Known rows:
tufal: [ -6  -3  18  -6  -2  -1  -3 -19  23 -14  -9 -16 -19 -24  12 -10   4 -10
  23   1  16  13   9  16 -17  13  20 -12  -5   7  -3  33  -8 -23  -9   0
   1 -18  17  -5  -5   2   2  -3   8  17   9  11]
flusu: [-10   5  36  -2 -11   5  -8  29 -10  -9   1 -21 -13  -6 -15 -30   2   2
  36  10  -5 -10   0  47   4 -18   3   7  -5 -10 -10 -12 -19  -8   3 -28
  19 -26   8   9  -8 -17   5  20  19  -7   3  -7]
stista: [ -9 -17 -20  -1  -2   0  17  17  26  -7 -15 -30  -4   2  23 -16  12  -3
   1 -12  -5   6  -8   2 -12  15  -3  -5   0  13 -19  -3  -7 -13 -29   8
   2   7  22  33   7  41 -10   5  16 -28  15 -15]
rofu: [ -4  -1 -20   8  -6   3   1  -7  -5  -6 -11 -10 -13  -7  15 -16   7  -5
  13   0  11  -3   6   5  -8  19   1   8  -5   3   8   2  -9 -17   1 -33
   4  -9  17   2 -10  -5  -2  -3   7  14   4   3]
roplar: [ -2   1   3   1   1   3  -1 -14   4  -4  -2  -5 -21 -11  12 -17   8  -4
  16   2  15   4   6   0   2  15   8  -2   7  -6   4   8  -4 -25   3   1
   5  -1   2 -17  -8 -13  -3   4  -4   5   6   9]
pizal: [ -5 -16  -4  -3 -12  -4  -5  -8  14 -20 -21 -30   0 -26  10 -15   8  -5
  19  17   8  13   9  44 -31   5  18 -19 -17 -10   4  27   1 -16  -9 -59
   4 -13  30  29   8  26  -1  -5  27   8   6   0]
sotrista: [ -6 -17  -3  -6 -15  -3   2  -3  24 -11 -17 -34  -6 -25  12 -19   7  -6
  21  13   6  19  -5  34 -30   5  12 -23 -16  -5   1  20  -3 -21 -10 -32
   5 -10  21  14  13  24  -8  -4  27 -18  10  -4]
flobres: [ -2  -8  -1  13   6   2 -14  19  -8  -7  -8 -11  -1   7   7 -33   6   4
   8  -1  -6 -26  11   4   5  14  -9   3  15 -17   3 -29   7  -7 -10 -34
  14  32  15  34  -9   4  -5   9   8   0   2  -9]
steda: [ -6   5   2  -9   6   9  15  -2  16  -1  14   3 -14  -6  -2   2  -3  -6
 -23 -13  -7  19  -9  -4  21 -24  -9  11  12  27 -31  -8 -21  -3  -2  32
 -10 -16  -6 -42   1   5  -5  13   1  -5   6   7]
ritrar: [ -2  13  22  -2  -6   4  -5   4   3  -6  22  10 -26  -6 -24  -2 -12  -5
  18   4   0  19  -5  24  -1 -34   4   8  -1   2  -6   1 -33  -2  17   2
  -3 -28  -4 -27  -5 -22   4   6  18   4  -1  10]
divul: [  4 -12 -18   6  -8  -6 -10  -7  23 -17  -1  -8 -13 -22  -2  -9 -10  -8
  18  15   9  17   1  28 -42 -12   5   2 -12 -10  16   8 -10  -2   7 -44
  -4   5  30  31   3  10  -6 -22  41   8   2   3]
movidol: [  5 -18  12  10  16   3  -9  24  -2   3  -8 -12   1   0   5 -20   5   6
  -5   7   7 -22  -3 -24  13   5 -28  -1  -7 -15  -4 -20  10  -2  13   7
   2  37   3  15 -10  16  -3  -5   4 -11  -2 -10]
drobres: [ -2  -3 -16   7  -3   4   8  36  -3   3   2   3  15   2  -5 -21   3 -10
   5  -6   1 -22  -7  -6  18   3 -21   4  -7  -4  10 -22 -19  -3  15 -40
  15  11   4   8 -16  -7  -9 -11  10   7   4  -2]
klizom: [ -7  -1 -30  -9  -8   5  41  28  31   8   8  -8  -5  11  10  20   7 -18
 -11 -37   6  25 -22 -38  11  21  -6 -31 -12  43 -19  17 -36 -19  -7  82
 -14 -27 -12 -22  -9  16 -12 -13  -1 -20  24   4]
klavam: [  1  -1   3  -3   0   3  13  19  12   5   3  -3  12  -7   0   6   9 -14
 -13  -8   5   6 -15 -22  22  16  -5 -31   0  19  -7   7 -16 -15   4  13
  -6   0  -2 -29 -12  14 -15  -8  -2  -7  12   7]
stebrer: [  8 -14  10   5  -3  -4 -11  21   9  -3  -2   3  14  -9  -4 -14   5 -10
  10  10   8 -12   2   6   3  15  -4 -37  -7 -22  23   0  -1 -13  14 -70
   9  28   9  19 -11   1 -15 -22  17  21   4   4]
stosu: [  2  -6  21  -3   0  -1   1  16  17  -1   4   3   7  -9  -4  -6   4 -14
  12   4  11  -4  -2   2  11   4  -4 -28  -5  -5   9   8  -9 -14  11 -32
   7  11   3  -8 -11  -3 -11 -14   6  17   9   9]

Facts:
megre Ξ:864 κ:flobres Φ:rofu lelos
losta Ξ:133
sotrista Ξ:133
stiskom Ξ:230 Φ:zonas
mirudram Ξ:187 κ:movidol tiflem mopon
skadram Ξ:864
flobres Ξ:133 Φ:trafos stista
greska Ξ:187 κ:drudruplum drodu
mopon Ξ:864 Φ:gukiklik klizom
lumek Ξ:187 κ:nuflitrun zinu skadram Φ:toson divul
goso Ξ:230 κ:stugus stebrer
nafu Ξ:133 Φ:sugran
mefler Ξ:187 κ:drural skibror Φ:mopon
klone Ξ:133 Φ:buflan
sostos Ξ:187
drekos Ξ:187 Φ:pelar klizom
zonas Ξ:133 κ:movidol flobres Φ:drobres plodravi
gosustin Ξ:133
tede Ξ:133 κ:klugrus
tomus Ξ:864 κ:sostos
plivafa Ξ:133
flusu Ξ:133
stabror Ξ:230 κ:godrum todur
gebrok Ξ:187 Φ:skibror
mipilem Ξ:187 κ:betol divul
ritrar Ξ:187 κ:drural
lelos Ξ:133
gitrur Ξ:187 κ:dekista
ridrul Ξ:230 κ:benor
tamim Ξ:187 Φ:linaples
plodravi Ξ:864 Φ:rofu
skero Ξ:133 Φ:kagi stabror
dekista Ξ:187
divul Ξ:187 Φ:lelos kipekol
broru Ξ:187 κ:pledras groskil
grusto Ξ:230 κ:benor Φ:moger
linaples Ξ:133 Φ:gukiklik
trudan Ξ:133 Φ:tuklas klizom
benor Ξ:187
vetik Ξ:133 Φ:tiflem
tufal Ξ:133 κ:betol Φ:luskilin lelos
sugran Ξ:187
zastu Ξ:133 Φ:mopon sekam
batar Ξ:864
drobres Ξ:864
dreklak Ξ:230 κ:pledras trafos brimabrum
soboflok Ξ:133 κ:trenus godrum
plados Ξ:133
pledras Ξ:133 Φ:kogris
riflen Ξ:133 Φ:pelar
takos Ξ:230 κ:sostos linaples plivafa Φ:stista
tuklas Ξ:187 κ:dekista stebrer
bimir Ξ:187
fatruva Ξ:133 κ:gukiklik kogris
drodu Ξ:230 Φ:bople
moger Ξ:864 κ:travam Φ:gukiklik pokun
drudruplum Ξ:133 Φ:toson mitruk buflan
flestil Ξ:133 Φ:kagi
rofu Ξ:133 Φ:pokun
stista Ξ:133 Φ:toson luskilin pokun
pizer Ξ:230 Φ:zosi pokun
brimabrum Ξ:133 Φ:lumek
klolan Ξ:864 κ:mitruk pizer plivafa sotrista Φ:luskilin klizom
kagi Ξ:133
travam Ξ:133
fodror Ξ:133 κ:skadram
klizom Ξ:864 κ:plados nagur benor pledras stista
gufla Ξ:864
roplar Ξ:133 κ:batar
trenus Ξ:133
plaflaflol Ξ:864 κ:rufu bimir
buflan Ξ:133 Φ:lelos
klavam Ξ:864 κ:nuflitrun
tager Ξ:133
stebrer Ξ:864
kleklela Ξ:864
sefluvak Ξ:133 κ:mitruk gufla pizal Φ:kogris klizom
grigar Ξ:187
vunak Ξ:187
bruzim Ξ:864 Φ:klizom
mitruk Ξ:230
nuflitrun Ξ:864 Φ:mopon
postor Ξ:187
tresto Ξ:230
godrum Ξ:230
bople Ξ:187
goflis Ξ:187 Φ:klizom flestil
rufu Ξ:187
rosal Ξ:133 κ:pleflus nagur postor Φ:klizom
dridom Ξ:133
brusta Ξ:864
stosu Ξ:864
kapum Ξ:230 κ:flusu klugrus dridom brusta Φ:zosi
drokal Ξ:133 κ:drudruplum kleklela dridom
movidol Ξ:230
betol Ξ:133
todur Ξ:133
sivuk Ξ:133 Φ:takos klizom stabror
kipu Ξ:187 κ:goflis klone mopon vetik
tiflem Ξ:133 Φ:moger klizom
kipekol Ξ:230 Φ:gukiklik linaples pokun
zosi Ξ:864 Φ:klizom
sekam Ξ:864 Φ:lelos
skovus Ξ:187 κ:kagi
groskil Ξ:187
nagur Ξ:133 Φ:flegrem gukiklik klizom
kliklar Ξ:187 κ:bruzim gufla Φ:megre
baklo Ξ:133 Φ:klizom
pugral Ξ:187 κ:divul
stugus Ξ:133 Φ:klizom megre divul
pleflus Ξ:864
natristo Ξ:133 κ:losta Φ:klolan
toson Ξ:187
magro Ξ:133 κ:bimir losta
zuska Ξ:133 Φ:gufla klolan
skizo Ξ:230 κ:mopon
divo Ξ:133 κ:nagur pizer Φ:klizom mopon
steda Ξ:187 κ:brimabrum kipekol Φ:ritrar mopon klavam
plakla Ξ:187 κ:drural brusta sekam
vutro Ξ:864 Φ:sefluvak plodravi
pelar Ξ:187 Φ:mopon
skibror Ξ:133 Φ:toson klizom
stiston Ξ:133 κ:vutro Φ:klizom goso
febes Ξ:230 Φ:bruzim linaples roklo
flegrem Ξ:133 κ:flobres drodu drobres gosustin Φ:mopon
pokun Ξ:133 κ:gosustin Φ:klizom
zepa Ξ:133 κ:zosi zinu pledras
luskilin Ξ:133 κ:nafu
kuflogor Ξ:187 κ:pizal betol
klugrus Ξ:230
pizal Ξ:133 Φ:kogris buflan
trafos Ξ:133
roklo Ξ:187 Φ:rosal
zinu Ξ:864
tridus Ξ:133 κ:drudruplum brimabrum nafu
batrak Ξ:133 κ:pledras vetik Φ:sugran divul
drural Ξ:864 Φ:divul
kanum Ξ:230 κ:vunak
gukiklik Ξ:133 Φ:pokun
kogris Ξ:133 Φ:pokun klizom rosal mopon

Rows:
No name comes twice in this set of rows, the named rows included.
[  1  -1 -12   4  17   8  14 -15  31   6  14  18 -25   2  16   0  -3  -7
 -23 -24   8  16 -10 -39  18  -5 -15  20  18  25 -13 -17 -14 -14  -2  48
 -13  13  -6 -47  -6   3 -14   0 -12 -10   8  10]	kipu
[ -3 -11  13  -8   8  -2   7  -7  32  -2   1 -16 -31 -23   7  12   7  -8
  14  -7  23  24   4   2  -2  -5   2 -30 -31  16 -26  50 -11 -17   6  64
  -7 -29  -4  -2  -3  11   8 -11   8  14  12   4]	takos
[ -5 -13  -3  -1   6   3   3  24   4  -2  -6 -24   6  -9   0  -8   6   3
  -7   1  -1  -7  -7   0   4  -2 -22   1 -19   9 -25  -3  -7   5   5  23
  -3  -2  12  21  -5  21   8   3  14 -11   3 -12]	kipekol
[ -9  -3 -25  -9  -7   5  23 -11  19  -3  -6 -17 -18  -6  23   1  11  -9
   0 -18   4  24  -7  -6  -5  17   7 -12  -3  29 -23  22 -21 -24 -14  39
  -8 -30   5 -19   4  17  -4   8  -4 -13  15   3]	rosal
[ -5 -12 -23  -1 -20  -3   0  -2   9 -13 -16 -28  -7 -15  14 -14   5  -6
  18  12   4  18  -3  28 -29  14  11 -18 -14  -4   8  19  -7 -19  -9 -28
   2 -18  20  21   9  20  -6  -3  24  -6  10  -4]	linaples
[ -3 -19  -2  -9  -5  -2  11  32  34  -2 -12 -23  17 -11   1  -3   9 -17
   1   2   2   6 -16   5   0   2  -7 -35 -16   5  -9   8 -10 -11  -3 -32
   4   5  13  13   6  28 -18 -16  26 -11  15  -6]	pleflus
[ -4   1  34  -5 -11  -3  -9  42   5 -13   0 -12  21 -16 -29 -18   0 -11
  30  14  -7 -19   4  43   2 -19   0 -16 -14 -12   2  -5 -23   6   7 -69
  18  -6  17  26 -14 -12   2  -6  31  23   3  -4]	drural
[ -4 -16 -34  -1  -6   1  18  37  25   1  -6 -14  20   6   6  -1   8 -10
 -13 -17  -7  -4 -12 -17   6  13 -19 -27  -6  14 -10  -8 -12  -7 -10 -16
   0  16   6  15   0  32 -17 -13  14 -18  14  -9]	zosi
[  0  -8  -7   9  -8  -1 -10   7  -5  -5  -6 -12 -16   1  12 -24   6   2
  23   3   6  -2   9   9  -8  16   4 -20  -2 -23  12   0  -2 -19   1 -24
   9   7   5  27  -5  -1  -6  -2  11  -1   7   0]	kagi
[-14  12  42 -10  -1  12  14  12   3   4   5  -9 -20   2   3 -15   5  -4
  15 -20   1   4  -8   1  25  -7   1  19  12  24 -31  -7 -22 -17  -6  44
   5 -31  -8 -33 -12 -11   2  29  -7 -16  10  -1]	tridus
[ -4 -16 -35   5   3   4   6  17   4  -3 -14 -22   7   8  21 -21   7   3
 -14  -5 -11  -9  -3 -12  -1  23 -15  -3   7   2  -8 -22   8 -12 -16 -22
   3  22  15  26   3  35 -15   8   6 -21   8 -10]	vetik

The same elements again, as new rows of numbers:
Known rows:
sostos: [ -6  12   7   5 -11   4  39  -5   1  12  -7   0   5 -19 -38  20  18  -8
  17  -9  16  11 -12  12  13  -6 -16 -65  -2 -17  33]
flobres: [ -8  18 -14  11 -13  22  21  -8  -3  23 -20   3   2  -6 -17  14  33  14
  19 -13  31 -15 -23   5  44 -12 -38  22  -8  -6   7]
febes: [  3  28 -17  19  -9  28  21  -3 -37  15 -22  31  -7   0 -11  18  21  -6
  20 -19   8   0   1   4  -3   0 -20 -51  -9   4  16]
postor: [ -3  24   4  -1 -32   7  32  -4   4  12 -10  -6  -7 -19 -43  12  21  -7
  20  -9  15   6 -18   8  32  -8 -29 -71   8 -16  35]
kagi: [  2   2  -5  21 -10  30  21  -4 -13  23 -11   8   1 -19  -9  14  23   0
  33 -12  26  -2 -23   8  32   1 -21   2 -12 -16   7]
stiston: [ 23  -3  -9   5 -26  16  33   9 -38  30 -22  28 -12 -21 -18   5  24   0
  36 -37 -12   3 -16   8  17 -16 -15   0  -7  -4  17]
drokal: [-14  16  -6   8 -47  13  37  18 -43  23 -26 -12 -22 -20   0 -20  32  -6
  32  -7  -9  -5 -21   9  38 -16 -43  21 -16  18  12]
tager: [  1   2  -5  17 -20  25  23   8 -28  22 -15  11  -3 -21  -4  13  27  -5
  34 -17  18   1 -24   8  27  -5 -24  13 -12 -10  10]
grusto: [ 10  28 -19   4 -42  10  25   7 -36  16 -22   2 -35 -10 -10  10  27   4
  17 -10   0  -3 -10   2   1   3 -34 -73   8  12  29]
gukiklik: [ -3   0 -16   2  -5   4  18 -19 -14  26 -24  30 -31 -20  -6  19  30   0
  22 -34  32   9 -21  19  10 -16 -42  10 -14  10   4]
zastu: [ -1  28 -12  13 -23  48  21  13 -33  22 -16  35   0 -20  -3  17  28  -1
  26 -23  -2   1 -22  10  35 -12 -27 -44 -17 -11  12]
zosi: [ 27  26 -15  -1 -28   4  42 -18   1  16  -6  29 -47 -15 -40 -26  23  12
  17 -37  -4 -15  -1   2  41 -13 -37 -61   7   4  29]
riflen: [  7   6  -9  15 -21  38  22   8 -29  26 -17  26   2 -19  -9  21  24   0
  29 -15  10  -2 -24   8  33 -11 -23  -8 -12   1  15]
divul: [-18  -2 -10  18 -11  22  38 -13   0  12 -12  29  22 -17 -46  17  14 -10
  12  -6   1   9  -5  12  12 -13  -8 -68  -8  -1  34]
baklo: [ 28  -4  -9   7 -18  15  37   0 -22  28 -18  27 -23 -20 -33   5  27   9
  32 -40 -10   3 -15  10  25 -14 -16   6  -5 -16  14]
stosu: [ 23  21  -5  19 -10  30  32  -5  -8  15  -4  35 -32 -12  -1  -4  12  -9
  27 -17  18 -12  -2  14  20 -11 -25 -19 -14  14  28]
tresto: [  3  28 -13  22 -14  26  24   2 -38  14 -16  18 -11  -2 -12  14  23  -8
  28 -21   8   0   0   3   2  13 -16 -43 -10 -12  16]

Rows:
No name comes twice in this set of rows, the named rows included.
[ -4  28 -17   6 -49  11  25  16 -39  16 -22 -13 -42  -6  -4  -4  30  -2
  25 -12  -6 -12 -12   2   9   7 -40 -67   7  11  28]	dreklak
[ 25  24  -9  -2 -45   3  47  17 -11  21  -7  18 -45 -21 -10 -29  16  -3
  28 -23 -10 -11   2   4  24 -14 -34 -72   9  23  40]	klizom
[ 10  30 -16   9 -43   6  25  12 -35  13 -17 -13 -41 -14  -6  15  26  -2
  24 -12   1  -3 -12   0   3  16 -30 -65   6   1  30]	ridrul
[ 10  17 -11   0 -47  11  21  16 -32  26 -19 -14 -35 -21  -5  -2  28   7
  36 -13   3  -7 -27   3  39  -8 -42 -53   6  13  27]	zepa
[ -4  -4 -16   1  -9  11  22 -12 -24  25 -23  26 -17 -20  -6  17  27  -2
  26 -22  21   8 -22  13   9 -18 -38  -4 -10  18   3]	rofu
[-10  31   1   0 -21  52  17  17 -10  15 -22  38  15 -19 -30  17  19  -9
  19 -30 -11   6 -10  20  29 -19 -30 -65 -11  -8  27]	pelar
[ 23  31 -11   6 -38  22  29   4  -6  14  -7  27 -36 -18  -4 -19  12  -7
  30 -22  11 -16 -13   7  29 -11 -36 -59   0  22  33]	klavam
[ 18  12 -15  -4 -31   2  34  12 -39  28 -27  24 -40 -19 -19 -25  31   8
  28 -42  -7   1 -22  12  34 -15 -42  20  -6   7   6]	pokun
[-15  32 -13  -1 -48  52  21  15 -42  26 -25  37 -19 -20  -2   8  33   0
  31 -22  -9 -10 -22  11  44 -15 -45 -24 -18  14  14]	flegrem
[ -2  28   0  -2 -26   6  26 -12  -1  12 -10 -14 -16 -14 -45  15  24   0
  17 -10  22   6 -19   5  41  -2 -31 -72   7 -25  29]	benor
[ 26 -11 -11  -3 -46   2  46  13 -30  29 -18   3 -38 -23 -21   7  30   8
  32 -22 -14   2 -18   1  23 -14 -25 -58   7   3  36]	rosal
[ 22  22  -6  22  -5  34  25 -17   0  13  -3  36 -11  -4  -8   2   9  -8
  26 -30  28 -10  -5  12  26  -5 -19 -11 -13  -1  17]	stebrer
[ 22  20  -9  20  -3  33  33 -15   1  15  -4  36 -11  -5 -11  12  13  -7
  17 -17  24 -13   0  13  28 -12 -27 -18 -12  18  27]	vutro
[ 23 -15  -1   3 -42   4  45  19 -40  26 -13  16 -38 -24  -6  19  22  -7
  28  -7 -10  11  -5   4  -1 -11 -12 -56   2  16  36]	sefluvak
[-16  32 -17  18 -37  18  42  18 -43  17 -27  15 -22   0  -1  -7  30 -11
  19  -8 -10  -4  11   6  -2 -12 -39   5 -14  24  20]	kapum

The same elements again, as new rows of numbers:
Known rows:
zosi: [-38 -31 -19  18  -7 -14   7 -42   0   6 -14  46  25  36  10]
flobres: [-37 -28   0  16  11 -28  15 -30   5  -3 -16  16  18   9   3]
grigar: [-11 -13  -6  11  10  -7  16 -44 -13  -3 -12   9  15  19  14]
mirudram: [ -3   5 -20  10   1  -4  22 -37 -17   4  -8   1  12  21  15]
divul: [-27 -28  -5  14   0 -13  11 -49  -7 -15 -16  15  13   4  17]
plivafa: [-40 -24  -3  15  18 -27  18 -36   3   5 -12  18  17  11  -1]
batar: [-56 -27 -16  10  39 -16  -9 -46  -6  18 -14  -6  56  62  20]
greska: [ -3   3 -19  11   2  -4  22 -36 -18   3  -7   2  12  22  15]
pizer: [-29  -3  -5  19   8  -5  11 -40   9 -11 -19  40  32  -3  11]
ritrar: [ -7   1 -31   8   1   0  24 -37 -15  -9 -11   4  10  20  16]
drudruplum: [-41 -26   4  16   7 -28  17 -31   3 -10 -17  13  19   9   4]
kliklar: [ -7   4 -15   8  -9  -7  18 -35 -15  -5  -9   0  13  14  20]
tiflem: [-37 -32  -8  13  14 -25  18 -32   8  -6 -13  23  18  10   3]
plakla: [ -2   3 -19  11   2  -4  20 -37 -17   1  -8   1  12  21  15]
dreklak: [-16  36 -25  16   4   4  18 -31  -7  11 -13  16  25  10   8]
skero: [-23 -12  -9  12  15 -22  15 -22   1   6 -13   8  18  24   4]
fatruva: [-26  14  11  -5  18   5   0 -22  -3   5 -16 -10  13  54  -5]

Rows:
No name comes twice in this set of rows, the named rows included.
[-37   2 -10  21   7  -6   6 -43   4  -3 -22  29  25  -8   9]	mitruk
[-39 -31 -18  20  -5 -13   4 -43  -2  12 -15  41  24  38   9]	gufla
[-27 -12  -8  11  11 -22  16 -22   0   2 -14   7  18  21   4]	zuska
[-23   2 -25   7   1 -16  27 -16  -2  -6 -11   4  16  25   6]	divo
[-42  -4 -20   7   6 -21  10 -30  -1   6 -17   0  12  14   3]	lelos
[-33  -8 -15   5   4 -24  13 -29   3   7 -11   7  15  14   5]	rofu
[-45 -33 -25  15  -5  -9  12 -45   0  -2 -17  45  25  37   9]	mopon
[-47 -28 -13  17 -13 -15  11 -44  -3   0 -17  40  27  35  10]	sekam
[-12 -18 -17   8   9  -4  16 -43  -9 -17 -15  13  15  19  17]	pelar
[-23  21 -14  17  12   3  12 -38  -2   7 -18  24  29   9   7]	tresto
[-41 -27  -7  16  13 -28  10 -33   4   4 -16  14  14   7   2]	trafos

